[[  3 -44  26]
 [ 22 -56 -17]
 [-36   7 -43]
 [ 13  28 -35]]
->
[[ 22 -56 -17]
 [-36   7 -43]]

[[ 31  27  49   5   1]
 [ 27  23   8 -39   6]
 [  0  -2 -11 -64  11]
 [-62   5   2  18   2]
 [-22  18  31  32  25]]
->
[[ 27  23   8]
 [  0  -2 -11]]

[[-46 -67  16  10]
 [ 18 -20 -25 -43]
 [  2  22 -44  11]
 [ 23 -17   8  17]]
->
[[ 18 -20 -25]
 [  2  22 -44]]

[[ 75  -8  26 -42]
 [ 47 -57 -43 -28]
 [ 46  24 -78 -18]]
->
[[ 47 -57 -43]
 [ 46  24 -78]]

[[ -1   0  12   4]
 [  0  33  12   2]
 [  5 -61  44  12]
 [-10 -15   9  12]]
->
[[  0  33  12]
 [  5 -61  44]]

[[-38 -21   0  -4]
 [-31 -15   8   1]
 [-60 -23  17  15]]
->
[[-31 -15   8]
 [-60 -23  17]]
---
[[ 56  50 -21 -56  18 -31 -34   7]
 [  3  23  21  29  -8  27 -43 -23]
 [  7  25  11  16  -4   9 -16 -31]
 [-47 -40  15  39  -3  16  41   6]]
->
[[ 56 -21  18 -34]
 [  3  21  -8 -43]
 [  7  11  -4 -16]
 [-47  15  -3  41]]

[[ 28  -2 -18   9  -3 -36]
 [ 39  -3 -30  19 -20 -17]
 [ 67 -17 -43   6 -30 -26]
 [  9  -2 -20  16 -10 -12]
 [ 23  -8  14 -25   0   7]
 [  0  -1  11  -7   7  -4]]
->
[[ 28 -18  -3]
 [ 39 -30 -20]
 [ 67 -43 -30]
 [  9 -20 -10]
 [ 23  14   0]
 [  0  11   7]]

[[  4 -18   3]
 [ 24  21  12]
 [-21  -4  -5]
 [ 23  14  14]
 [-29  -4 -11]
 [ 28 -22 -52]
 [ 46 -13 -64]
 [ 36  11   0]
 [-17 -29 -52]]
->
[[  4   3]
 [ 24  12]
 [-21  -5]
 [ 23  14]
 [-29 -11]
 [ 28 -52]
 [ 46 -64]
 [ 36   0]
 [-17 -52]]

[[-25 -23  14  33 -10  23   1   4  27  -9  -9]
 [ 14  33  13 -10  14   6 -52  -8  -5  29   6]
 [ 15  20  -1 -20   8  -4 -28   4  -4  11  -1]
 [  2   1   2  24 -24  17  -4 -20  15 -12  11]
 [ 21   2 -20 -26   2 -21  15  12 -18 -10   4]
 [ 42  27 -20 -26  -7 -15 -14  -5 -20  -5  20]
 [ 17  25  -9  14 -28  -9  30 -67 -23  -1  36]]
->
[[-25  14 -10   1  27  -9]
 [ 14  13  14 -52  -5   6]
 [ 15  -1   8 -28  -4  -1]
 [  2   2 -24  -4  15  11]
 [ 21 -20   2  15 -18   4]
 [ 42 -20  -7 -14 -20  20]
 [ 17  -9 -28  30 -23  36]]

[[ -5   8  -5 -25  44 -18   2]
 [ 11  13  31   9  25  17 -46]
 [-12  10 -19 -48  72 -37  18]
 [-11  12 -15 -47  76 -36  13]
 [  8   1  18  22 -20  20 -23]
 [-11 -22 -37   4 -60 -11  59]
 [ 10   5  25  20  -7  22 -34]
 [ -5 -13 -18   8 -41  -2  30]
 [ -9   4 -17 -30  38 -25  19]
 [ -3  17   4 -35  79 -21 -15]]
->
[[ -5  -5  44   2]
 [ 11  31  25 -46]
 [-12 -19  72  18]
 [-11 -15  76  13]
 [  8  18 -20 -23]
 [-11 -37 -60  59]
 [ 10  25  -7 -34]
 [ -5 -18 -41  30]
 [ -9 -17  38  19]
 [ -3   4  79 -15]]

[[ -7  17   3  -3 -52 -10  -7  31]
 [ -7  12   4   6 -47   4  -2  17]
 [  3 -23  10   9 -10  15   7 -20]
 [ -1   9   1   7 -47  -4  -7  17]
 [ -4  -9   4   7 -15  14   7  -9]
 [ -3 -15  14  -5   0   4   8 -20]
 [  4 -15  10  11   5   1  -3 -20]
 [ -3 -23   6 -15  16   0   4 -16]
 [ -8   1   6  -5 -57  -7   6  13]
 [-10  -9   3 -10 -15   0  -1   2]
 [  4  -7  10   6   5   4  -2  -2]]
->
[[ -7   3 -52  -7]
 [ -7   4 -47  -2]
 [  3  10 -10   7]
 [ -1   1 -47  -7]
 [ -4   4 -15   7]
 [ -3  14   0   8]
 [  4  10   5  -3]
 [ -3   6  16   4]
 [ -8   6 -57   6]
 [-10   3 -15  -1]
 [  4  10   5  -2]]

[[  8  -5   9 -37 -60  32 -21 -35]
 [-62 -17 -20  23 -59  -2 -46 -47]
 [-22 -35   8   8  20   0  18   0]
 [ 33 -61 -72 -11 -32 -73  63 -57]
 [ 29 -55  19 -67   7  68  -2  25]]
->
[[  8   9 -60 -21]
 [-62 -20 -59 -46]
 [-22   8  20  18]
 [ 33 -72 -32  63]
 [ 29  19   7  -2]]

[[ 34 -32 -22]
 [-58  33  30]
 [ 21  19  16]
 [-35  32 -11]
 [ -9  16  27]
 [-28  29  23]
 [ 70 -36  11]
 [-53  -1  33]]
->
[[ 34 -22]
 [-58  30]
 [ 21  16]
 [-35 -11]
 [ -9  27]
 [-28  23]
 [ 70  11]
 [-53  33]]
---
[[ 19  41  13 -12]
 [ -1  -1   0  -1]
 [ 32  61  20   1]
 [-32 -45 -15 -47]]
->
[[ 19  -1  32 -32]
 [ 41  -1  61 -45]
 [ 13   0  20 -15]
 [-12  -1   1 -47]]

[[ 65  53 -59  -8 -24]
 [-27 -14  56  10   7]
 [ 54  48 -68 -15 -16]
 [ 27  62  37  -5  29]
 [ 28  34   1  15 -30]]
->
[[ 65 -27  54  27  28]
 [ 53 -14  48  62  34]
 [-59  56 -68  37   1]
 [ -8  10 -15  -5  15]
 [-24   7 -16  29 -30]]

[[ 15  24  45  55  43 -25 -42]
 [ 14  27  49  55  41 -29 -43]
 [  2   7 -37 -35 -23  29  49]
 [ -9   1   4 -22 -17  44 -15]
 [-15   8  19 -23 -22  30 -33]
 [-14   6  23 -23 -20  31 -34]
 [  9   5 -42 -28 -15  25  66]
 [ 12  -5 -41 -17  -6  46  58]]
->
[[ 15  14   2  -9 -15 -14   9  12]
 [ 24  27   7   1   8   6   5  -5]
 [ 45  49 -37   4  19  23 -42 -41]
 [ 55  55 -35 -22 -23 -23 -28 -17]
 [ 43  41 -23 -17 -22 -20 -15  -6]
 [-25 -29  29  44  30  31  25  46]
 [-42 -43  49 -15 -33 -34  66  58]]

[[ 30 -33  35  26 -58  46  -7  -8 -29 -44  60]
 [ 11 -51  31 -56 -25  33 -47  45  39 -49 -74]
 [-67  54 -59  53 -11  22  28 -53 -23  47  25]
 [ 20  48 -50 -47  57 -69  -8 -11   1   3 -26]
 [-13  14 -34 -50 -11  -1 -38 -30 -35 -40 -33]
 [  8  35   5 -21  26 -60 -16 -20  -1 -44  -1]
 [-38  43 -30 -33  36 -20 -30  26 -33  30 -50]]
->
[[ 30  11 -67  20 -13   8 -38]
 [-33 -51  54  48  14  35  43]
 [ 35  31 -59 -50 -34   5 -30]
 [ 26 -56  53 -47 -50 -21 -33]
 [-58 -25 -11  57 -11  26  36]
 [ 46  33  22 -69  -1 -60 -20]
 [ -7 -47  28  -8 -38 -16 -30]
 [ -8  45 -53 -11 -30 -20  26]
 [-29  39 -23   1 -35  -1 -33]
 [-44 -49  47   3 -40 -44  30]
 [ 60 -74  25 -26 -33  -1 -50]]

[[  3   0 -19]
 [ -8   0 -19]
 [ -8  47  60]
 [ 14  16  20]
 [ -8 -16 -19]
 [ 36  47  60]]
->
[[  3  -8  -8  14  -8  36]
 [  0   0  47  16 -16  47]
 [-19 -19  60  20 -19  60]]

[[ 27  23  67   6  30 -35  22]
 [ 17  22  63  15  34 -33   3]
 [-14  -1 -14  40  30  26 -31]]
->
[[ 27  17 -14]
 [ 23  22  -1]
 [ 67  63 -14]
 [  6  15  40]
 [ 30  34  30]
 [-35 -33  26]
 [ 22   3 -31]]
